In the rows, 128 means zero.
Here are made-up things, facts about them, and rows of numbers that follow some of those facts. Name the thing behind each unnamed row.

Some facts about the things:
dasos: uses; biplu: points at; grubraska: refers to
fakos (biplu trapa)
tistor (grubraska stiklu, godi)
nubom (biplu zuvavus) (grubraska flustas, dritror)
stiklu (biplu nubom)
fuskis (dasos klimi, rosto, distel) (biplu zefol)
sotre (biplu fivik)
draflis (biplu muski)
renabrel (biplu fuskis, suzok)
mige (dasos flustas) (biplu lozen)
riso (biplu nubom)
gason (dasos draflis, muski, beflak) (biplu vokle, gridabrem, zuvavus)
subebrak (grubraska stene, zapi, brunu)
kluskul (biplu vokle, trosezar)
kerak (biplu zefol)
ripos (biplu zuvavus)
ledrur (biplu futir) (grubraska stefur, renabrel, sistetru)
brutra (biplu sistetru)
klabi (biplu bruliklun, rupi, sanul, lenir)
zistas (dasos skedram, lefla) (biplu kerak, gridabrem)
drokla (grubraska gekol)
flapladral (biplu kletrak, plebremol, trirom, zuvavus) (grubraska tritro)
trumus (biplu muski)
rupi (biplu plutram, tratrar)
lefla (biplu raklur, liklun, zefol, tistor) (grubraska disiklon, nogu)
skistulel (dasos ladedin) (grubraska guvok, trapa)
sote (dasos rotatre, plegre, lefla) (grubraska lebros, godi, kluskul, tostuk)
vugar (biplu ladedin, gogel, grevisa, zuvavus) (grubraska falo, bivos, kirur)
flizik (dasos renabrel, plibik)
zegiflel (dasos disiklon, drokla, golik) (biplu nitibrik)
kletrak (biplu nubom)
droro (dasos trosezar, ledrur, paklesker, nodram) (biplu disiklon, muski, futir) (grubraska sistetru, kirur, lenir)
sefle (biplu klaflen, ripos)
trapa (biplu brutra, bresim)
skedram (biplu nogu, sanul, plutus)
vodrem (biplu kletrak)
plegre (biplu luklol, brunu)
tratrar (dasos dridir, viruk) (grubraska disiklon, nogu, guvok, gruklor, liplir, kibrul, debos)
gutra (dasos sudri) (biplu vokle, plutram)
raklur (biplu gason, zefol) (grubraska stofal, babru, teklen, tostuk, brepum)
gunovam (biplu plutram, lenir)
plata (dasos bivos, trapa) (biplu sotre) (grubraska nurik, muski, bresim)
stagromik (biplu klaflimi)
disiklon (biplu dridir)
sudri (biplu nitibrik) (grubraska klaflimi, lozen)
skeske (biplu gridabrem) (grubraska trirom, grevisa, meflotum, nodram)
rison (dasos skunel)
stegi (biplu godum)
flova (biplu fivik, stene) (grubraska brutra)
beflak (biplu brepum)
skunel (biplu grodru) (grubraska brutra, teklen, meflotum, viruk)
grafla (biplu muski)
brepum (biplu nubom)
konis (biplu tistor) (grubraska koskir, plutus, tiver, tulutris)
nitibrik (biplu riso)
luklol (biplu draflis) (grubraska flustas, testa, viruk)
kibrul (biplu tritro, bresim)
plutram (dasos nubom) (grubraska depo)
dritror (dasos tritro, zuvavus) (biplu grafla)
breflabrus (dasos vaskom, sanul, stegi, bradrul, kibrul) (biplu skodra, rada, ripos) (grubraska fuskis)
nurik (biplu vokle, nubom, liklun)
gogel (dasos truklo) (biplu brefle, zefol)
bufliflok (biplu nubom, numosun) (grubraska flustas)
sanul (biplu brepum)
tifastel (grubraska babru, gruklor, gunovam, gridabrem)
ploflam (grubraska dritror, gunovam)
bruliklun (biplu reflur, nubom)
modedruk (biplu tritro, guzafluk, riso)
godi (biplu brepum)
brepal (dasos klaflimi, golik, sotre) (biplu stiklu)
plumem (biplu kibrul, tistor)
stene (biplu ploflam, brefle)
vudu (grubraska beflak)
branen (biplu riso)
stofal (dasos vodrem, debos) (biplu gogel, sudri)
drakluflak (biplu guzafluk, riso)
bresim (biplu gridabrem)
lebros (biplu vodrem, kibrul)
brefle (biplu zuvavus, nitibrik) (grubraska bivos, gunovam)
ladedin (biplu branen) (grubraska skodra, rada)
testa (biplu liplir)
stasti (biplu tratrar) (grubraska sanul)
skugo (biplu grafla) (grubraska plofo, fakos, zefol)
debos (biplu brepum, nitibrik)
rosto (grubraska klaflimi, vokle, gogel, teklen, suzok, brunu)
numosun (dasos flustas, stegi, skatri) (biplu zuvavus)
dridir (biplu nubom, kerak) (grubraska reflur, drakluflak, gunovam)
graskil (biplu koskir, drakluflak, gridabrem)
trobes (dasos flova, skatri) (biplu ploflam)
vokle (dasos sudri) (biplu zuvavus)
fivik (dasos plegre, distel)
plebremol (biplu vokle)
nestas (grubraska vokle, plutus)
groteke (dasos modedruk, grevisa, bresim, tulutris) (biplu gogel)
skodra (biplu floklil)
distel (biplu bufliflok)
skatri (biplu nubom) (grubraska moges, vodrem, plofo, gruklor)
reflur (biplu vokle, gason)
plutus (dasos konis, gruklor, logrubri) (biplu brepum, zistas)
gruklor (biplu plutus)
grodru (dasos draflis, muski) (biplu gutra) (grubraska liklun, branen, zapi, grevisa, mefos, zegiflel)
tostuk (biplu klaflimi, truklo, nestas)
teklen (biplu muski, klaflen)
lozen (biplu ploflam, futir)
grevisa (biplu bufliflok, plutram)
falo (biplu kerak, zefol)
logrubri (grubraska guvok, klabi, branen)
vefun (dasos koskir, moges, zuvavus, rosto) (biplu vokle, zuvavus) (grubraska beflak)
floklil (dasos subebrak) (biplu godum)
liklun (biplu zuvavus, skatri, zefol)
skabristu (dasos godum, ripos, tostuk, nitibrik, zefol) (biplu falo, brupe, sistetru) (grubraska stefur, debos)
skugan (biplu dridir, brupe) (grubraska klabi, gunovam)
fegrer (dasos rotatre, zuvavus)
stefur (dasos vugar)
viruk (biplu draflis, plutram, paklesker)
futir (grubraska muski, brutra, liklun)
guzafluk (grubraska reflur, kletrak, drakluflak, grafla, golik, tiver, stagromik)
guvok (dasos renabrel, kluskul)
koskir (biplu grukli)
gridabrem (dasos bufliflok) (biplu nubom, skatri)
godum (biplu zefol)
kirur (dasos skedram, testa, beflak, nestas, trapa) (biplu plutus, tiver)
meflotum (dasos branen, trapa) (biplu skatri, sudri)
brupe (dasos klaflen) (grubraska testa, kluskul)
gekol (biplu plutram)
paklesker (grubraska nurik, nogu, flustas, stene, plutus)
zefol (biplu zuvavus)
padran (biplu ladedin, zistas)
bradrul (biplu ploflam) (grubraska guvok)
brunu (dasos ladedin) (biplu todi, kerak, rada, sudri)
klaflen (grubraska reflur, mefos, trapa)
dosevil (grubraska vaskom, stiklu, stene)
depo (biplu truklo, vodrem)
todi (biplu kerak, brefle, brepum)
trozu (biplu dridir) (grubraska vokle, grafla, lenir)
liplir (biplu zuvavus)
plibik (biplu plegre) (grubraska flizik, trirom, fakos, suzok, grevisa, distel)
skaza (dasos golik) (biplu numosun, branen) (grubraska stefur, branen, tulutris)
lenir (biplu brefle)
nogu (biplu trumus, lenir, zefol)
grukli (biplu kerak, zuvavus, skatri) (grubraska gogel)
rotatre (biplu grodru, tostuk)
tritro (biplu klaflen, gridabrem, zistas)
zuvavus (grubraska bruliklun, kerak)

Some things and their rows:
[129 118 142 120 131 112 161 116 125 173 122 147 111 148 113 114 123 113
 107 134 136 139 150 122 158 133 145 114 122 103 141] : klaflen
[142 112 111 144  93 112 173 118 127 104 149 147 137 135 115 129 118 109
 134 108 115 143 132 121 137 136 130 128  95 122 128] : gridabrem
[119 116 125  88 177  99 176  60 168 109 113 106  97 148 101 105  76 130
 139 126 121 162 173 160 120 160 136 118 161 158 200] : zefol
[174 114  55 137  91  97  96 180 157  71 133 141 129 139 146 170 126 134
 235 107 144 135  91 106 110  72 105 140 155 143 101] : vefun
[129 112 109  80 190 113 160  71 165  91 119 102 107 152 123 113  87 127
 124 123 123 160 163 169 105 160 135 123 163 161 174] : ripos
[143 118 144 134 138 148 114 119 133 100 102 112 148 106 163 137 129 116
 133 136 128  96 137 131 105 147 146 118 139 123 105] : klabi
[115 124 148 115  68 112 145 105 114  79 125 150 141  91 132 194 120 131
 147 132 149 157  78  97 151 151  63 148 106 187 111] : gason
[144 124 105 165 128 140 119 148 109 108 143 139 148 137 133 138 127 135
 113 120  96 118 117 115 156 146 126 134  75 147 140] : guvok
[121 134 117 138 145 145 121 142 122 140 147 118 132 131 122 134 127 143
  99 122 107 122 123 125 127 133 130 131 115 134 147] : zapi
[137 104 119 115 152 132 115 111 119 128 115 140 142 141 160 133 132 125
 105 127 136 125 131 122 147 123 149 125 125 120 102] : teklen
[153 123 138 136 130 137 110 120 132 109  96 113 138 107 152 125 134 117
 139 145 133 100 133 129 129 156 143 114 139 134 113] : gunovam
[125 125 122 135 109 111 160 127 121 138 156 140 114 128 112 120 124 128
 120 121 115 153 128 118 131 135 137 128 121 124 158] : tistor
[132 109 124 124 138 120 133 111 120 124 116 130 141 137 152 127 132 123
 116 114 124 130 129 125 125 121 132 142 125 117 117] : trozu
[111 150 147 112  92 151  76 132 103 135 140 102 139 153  89  55 160 152
 110  99 127  86 153 151 107 167 110 206 152 101 140] : sotre
[145 124 122 121  90 114 146 127 126 130 149 124 130 117 123 120 132 110
 128 126 123 143 129 133 113 140 143 115 109 119 137] : kletrak
[126 120 135 141  96 117 170 122 142 124 131 133 141 125 110 112 119 105
 125 121 134 129 147 123 132 126 123 125 103 111 137] : riso
[ 72 160 162 103 144 150 119 143 111 173 135 120 112 112 112 176 124 136
  86 144 156 131 107 105 141 134  80 140 132 167 141] : bivos
[145 148 107 117 121 149 104 154 110 127 160 114 135 119 146 138 135 122
 104 141 116 134 117 147 115 155 142 115 105 139 134] : stagromik
[134 119 118 119  29 144 108 109 103  37 177 137 150 155 108 105 136 145
 157  90 123  91 133 137 132 197 112 210 132 109  92] : brepal
[101 155 174 125 143 123 169  88 138 143 150 151  90 104  79  68 145 138
 145 170 121 151 124 170 108  79 133  68 134  96  94] : skatri

Name these rows:
No name comes twice in this set of rows, the named rows included.
[141 121 149 140 114 115 140 110 138 123 102 121 140 117 117 110 130 121
 141 123 129 132 141 114 122 128 121 132 122 132 140]  brefle
[136 120 155 128 129 129 134 114 133 119 101 104 136  96 169 124 139 129
 126 114 135 125 128 141  84 131 137 126 153 116 120]  vugar
[146 126 138 135 143 121 106 122 134 127  97 108 157 129 118 105 150 127
 127 114 121 124 124 129 111 113 116 143 111 137 139]  stene
[145 137 101 114 104 139 131 141 115 112 170 113 137 115 156 146 140 116
 107 127 121 137 110 147 102 146 146 114 106 131 122]  depo
[116 125 139 143 152 128 130 128 112 169 102 114 120 108 174 119 135 148
  99 122 124 141 124 133  87 128 158 131 161 111 147]  renabrel
[134 162 123  91  52 153 100 159  89 141 202 113 106 157  84  82 136 127
 104 132 133  96 158 157 132 206 139 175 137 104 139]  klaflimi
[144 108 137 149 108 113 136 115 132 104 116 138 139 122 123 117 124 129
 149 122 112 133 130 113 134 143 121 141 115 133 140]  gogel
[157 122 131 120 148 117 120 121 125 153 111 141 145 166  95 101 137 115
 101 131 127 135 144 107 177 118 122 143  94 142 145]  futir
[133  90  52 100 191 125 139  58 154  10 147 131 152 175 155 156  91 142
 136  97  90 154 128 158 116 164 124 141 117 183 131]  skabristu
[118 125 124 129 141 125 143 118 118 158 137 123 119 116 160 123 135 132
  94 116 125 141 124 141  98 125 146 127 140 110 138]  konis
[ 99 139 148 123 125 137  91 125 117 112 110 119 161 115 113 186 139 139
 116 128 139 133  84  88 145 132  42 157  92 206 122]  plata
[144 145 128 154 131 130 139  79 136  55 156 178 121 107  79  94 143 148
 188 161  95 140  95 161 145 108 112  75  97 143  68]  numosun
[152 124 148 118 153 137 102 118 117 145  92 113 128 119 167 126 136 121
 118 153 138 108 140 135 131 146 168 113 153 126 116]  viruk
[147 150 121 114 106 134 143 156 119 163 174 119 116 126 111 123 126 104
 101 147 125 145 142 140 122 151 153  95 100 125 158]  truklo
[144 156 194 137 134  92 103 150 113 165 135 102 121 144 159 102 102 102
 108 120 137 109 148 123 193 122 185  88 138 144 140]  paklesker

The same things again, as new rows of numbers:
Some rows with their names:
[109 183 141 132 144 103 134 167 158 151 138 125 123 125 117  92 128 167
 132 148 135 119 146 113 127 148 104 115 149 143 137 124 156 131 142 124] : mige
[133 123 135 157 120 107 138 150 151 147 140 125 130 160 117  92 130 170
 135 121 137 126 161 130 110 184 107 123 148 126 128 120 126 119 144 135] : riso
[129 129 135 158 119 106 146 156 155 147 138 124 131 140 128  89 130 171
 131 126 133 135 149 128 110 156 109 115 142 142 129 121 128 120 142 129] : brefle
[107 124 141 133 123 110 120 151 153 131 139 132 137 137 138  89 129 163
 134 124 130 129 146 114 109 156 110 116 126 137 137 127 127 137 174 120] : stasti
[107 140 138 139 121 112 126 151 179 134 148 118 168 132 156  93 131 163
 157 120 145 123 146 115 129 145 136 113 134 138 128 122 128 121 151 121] : vugar
[109 126 135 132 119 108 176 150 166 171 144 135 127 122 130 114 139 165
 133 122 134 119 144 112 110 235 107 117 172 129 185 120 131 119 147 159] : brupe
[107 125 138 131 120 105 126 152 153 135 141 125 135 122 128 104 128 165
 132 121 131 122 146 115 107 172 108 116 144 124 160 126 128 121 143 120] : brutra
[109 121 136 132 121 105 128 153 151 137 138 122 125 126 129 119 126 168
 132 120 131 121 147 113 106 178 108 117 142 125 156 124 133 117 139 122] : sistetru
[106 124 141 129 118 120 124 150 153 130 154 122 135 128 116  97 130 165
 147 122 135 122 147 129 106 163 110 111 153 130 152 120 126 132 144 119] : trapa
[108 128 138 129 120 105 122 152 151 135 138 128 122 133 127  94 127 163
 132 122 130 125 147 115 105 157 105 114 140 133 142 128 134 122 144 122] : mefos
[110 121 142 150 121 113 128 157 171 131 137 128 122 141 127 123 134 163
 132 122 182 142 150 123 105 151 107 116 131 125 140 119 140 120 162 125] : trosezar
[104 155 155 132 122 109 137 150 178 161 138 130 186 122 131  97 128 164
 135 127 137 120 143 111 132 146 110 168 162 121 130 122 126 118 162 124] : brunu
[136 140 138 136 117 142 140 149 189 146 192 130 138 134 146  92 143 165
 152 126 134 126 148 129 108 187 106 114 159 163 140 122 128 119 179 133] : gruklor
[106 144 178 131 121 142 128 153 175 147 138 129 130 152 117 103 138 163
 132 137 158 125 146 116 110 146 106 115 148 145 134 121 167 127 168 123] : ledrur
[115 179 135 145 133 106 141 147 152 163 143 142 168 122 151  90 131 192
 134 124 131 132 148 133 110 176 111 128 137 153 135 125 124 126 179 128] : stofal
[116 123 135 150 119 104 137 151 151 137 136 129 122 129 126  94 134 165
 132 123 146 128 149 121 107 157 107 120 139 136 130 121 126 116 143 123] : trirom
[108 137 151 144 120 147 122 148 151 144 139 125 182 140 131  97 129 184
 132 123 148 121 147 110 107 159 104 116 128 138 133 119 133 135 171 119] : plibik
[117 124 135 154 120 105 135 152 176 134 138 120 136 130 141 156 128 188
 135 123 161 124 169 130 108 147 122 114 132 130 129 120 127 114 141 119] : zefol
[112 124 137 154 138 104 132 148 150 142 137 139 145 127 120  96 127 167
 131 123 133 123 149 113 139 186 113 124 144 136 132 135 129 161 140 120] : brepal
[105 137 143 130 119 116 136 149 150 131 141 142 145 123 120  92 133 165
 136 121 138 120 146 119 120 153 109 120 150 153 131 122 126 133 157 122] : sefle

Rows to name:
No name comes twice in this set of rows, the named rows included.
[132 160 139 154 120 151 123 150 172 143 174 128 180 136 134  92 131 192
 136 123 136 145 145 158 104 179 108 114 137 141 131 119 125 128 191 127]  debos
[127 130 136 151 120 109 123 148 177 138 141 120 152 188 122 108 128 182
 147 123 158 134 164 138 106 150 106 114 135 122 131 123 128 116 142 122]  nitibrik

The same things again, as new rows of numbers:
Some rows with their names:
[119 126 135 124 121 136 136 104 114 133 138 113 121 135 139 106 119 132
 147 114 120 128 138 128  98 114 128 134 154 132 135] : branen
[170 140 137 135 111 145  81  84 101 143 125  80 106  81 126 152 125 124
 158  93 141 110 105 107 178 126  82  59 151 175 118] : renabrel
[120 115 119 148 118 136 118 124  98 127 133 132 137 133 139 122 128 123
 133 115 128 116 129 124 109 131 135 135 121 124 127] : kerak
[ 38  68  97 191 190 149 114 220  89 188 121  74 191  67 148  95  82  84
 166 149 117 174 162 187 181 214 217 107 157 123 101] : plata
[117 126 127 147 136 138 121 138 111 129 141 129 138 139 142 114 126 111
 127 116 122  82 145 132 123 139 124 134 110 135 143] : teklen
[110 113 126 141 109 143 120 147 117 137 141 119 143 125 154 125 137 108
 134 100 108 100 146 119 102 129 132 130 116 128 150] : gekol
[115 109 117 148 114 138 118 131 104 132 136 127 138 129 138 125 132 118
 136 110 121 111 133 127 100 131 137 136 125 121 139] : lenir
[119 114 121 148 114 134 124 124  97 127 133 134 138 134 142 122 130 123
 135 113 127 120 131 124 104 132 139 138 119 120 125] : drakluflak
[ 99 104 119 185 115 142 124 144  95 115 129 130 151 137 121 134 133  90
 122 114 129 119 145 119 110 141 140 131 102 114 119] : sote
[ 96  91 126 143  94 146 111 158 128 157 144 114 140 109 170 145 148 105
 133  79  90  94 145 112  58 118 138 136 133 116 180] : stasti
[117 114 116 146 116 138 117 131  99 126 136 125 140 133 133 121 127 118
 136 115 127 116 132 125 111 134 134 135 121 122 134] : tifastel
[116 112 118 152 129 137 110 133 102 135 139 124 135 141 128 121 128 117
 128 110 127  90 142 126 106 137 128 148 125 124 148] : luklol
[120 107 113 151 112 130 116 117  87 126 131 134 134 140 125 123 130 132
 136 114 134 128 125 122  96 132 142 152 128 112 126] : guzafluk
[141 148  93 108 122 133 122 103 126 121 113  89 142 136 163  94 131 157
 122 104 123 100  92 136 117 135 139 160 147 127 135] : dridir
[119 115 122 146 113 135 124 127 101 128 133 134 140 132 146 124 130 121
 136 112 125 119 130 123 104 129 138 134 117 122 128] : stiklu
[151 116 126 122 101 127 128 113 126 141 152 121 131 138 182  60 140 159
 156 132 125 106 104 134 122 122 124 114 122 158 122] : konis
[131 111 118 130 114 133 119 112 123 142 155 114 134 127 150  75 132 150
 155 109 105  92 111 124  85 108 136 141 151 142 124] : sanul
[165  94 104  78  97 123 107 153  64 109 250 125 128 151  84 104 166 141
 220 136 145 174 178 103  96 130 128 122 109 141 160] : truklo
[107  89  77 176  86 140  93 156 108 136 104  93 165 122 149 150 164 118
  95  63 115  92 101 109  59 148 163 181 122  86 153] : tratrar
[124 153 135  93 125 136 100 124  65 140 146 175 140 101 115 132  78 128
 158 104  87 111 154 146  87 112 120 137 139 121 125] : sudri

Rows to name:
No name comes twice in this set of rows, the named rows included.
[104 128 132 201 180 134 108 165 105 125 145 116 135 170 104 104 118  78
  93 111 139  19 195 130 145 171 107 154  88 138 158]  dritror
[117 115 115 154 132 136 111 131 102 129 140 124 135 141 126 119 128 116
 128 113 129  89 137 130 111 138 126 144 122 125 146]  trumus
[118 130 124 144 126 142 132 130 109 122 136 139 141 135 153 117 125 115
 131 123 122 106 135 131 123 133 130 126 108 131 129]  trozu
[119 127 130 146 125 137 126 132 108 128 135 132 139 132 154 118 126 113
 130 112 120 103 140 125 120 133 130 126 110 132 133]  sefle
[108  99 118 146 105 139 112 140 106 139 140 122 139 124 141 133 138 114
 135  96 113 108 138 119  80 126 139 146 131 115 154]  rupi
[101 102 113 157  82 147 125 165  94  98 148  97 168 138 104 121 147  86
 135  93 124 132 169 100 111 136 140 131  78 103 128]  grodru
[121 130 126 145 126 138 133 125 104 120 133 142 141 140 152 114 125 119
 132 127 127 113 133 132 126 133 132 127 107 130 122]  skugan
[142 128 131 133 117 133 122 109 126 141 151 114 134 116 163  76 127 143
 156 110 107  90 111 124 113 112 124 115 139 161 105]  stegi
[133 116 119 131 113 131 120 107 117 136 154 117 136 127 146  72 131 151
 155 114 111  98 111 124  96 113 135 141 144 142 110]  skatri
[137 122 120 123 115 127 128 105 112 129 155 118 135 135 146  61 128 156
 156 120 117 105 113 125 101 114 136 144 138 141 104]  kibrul

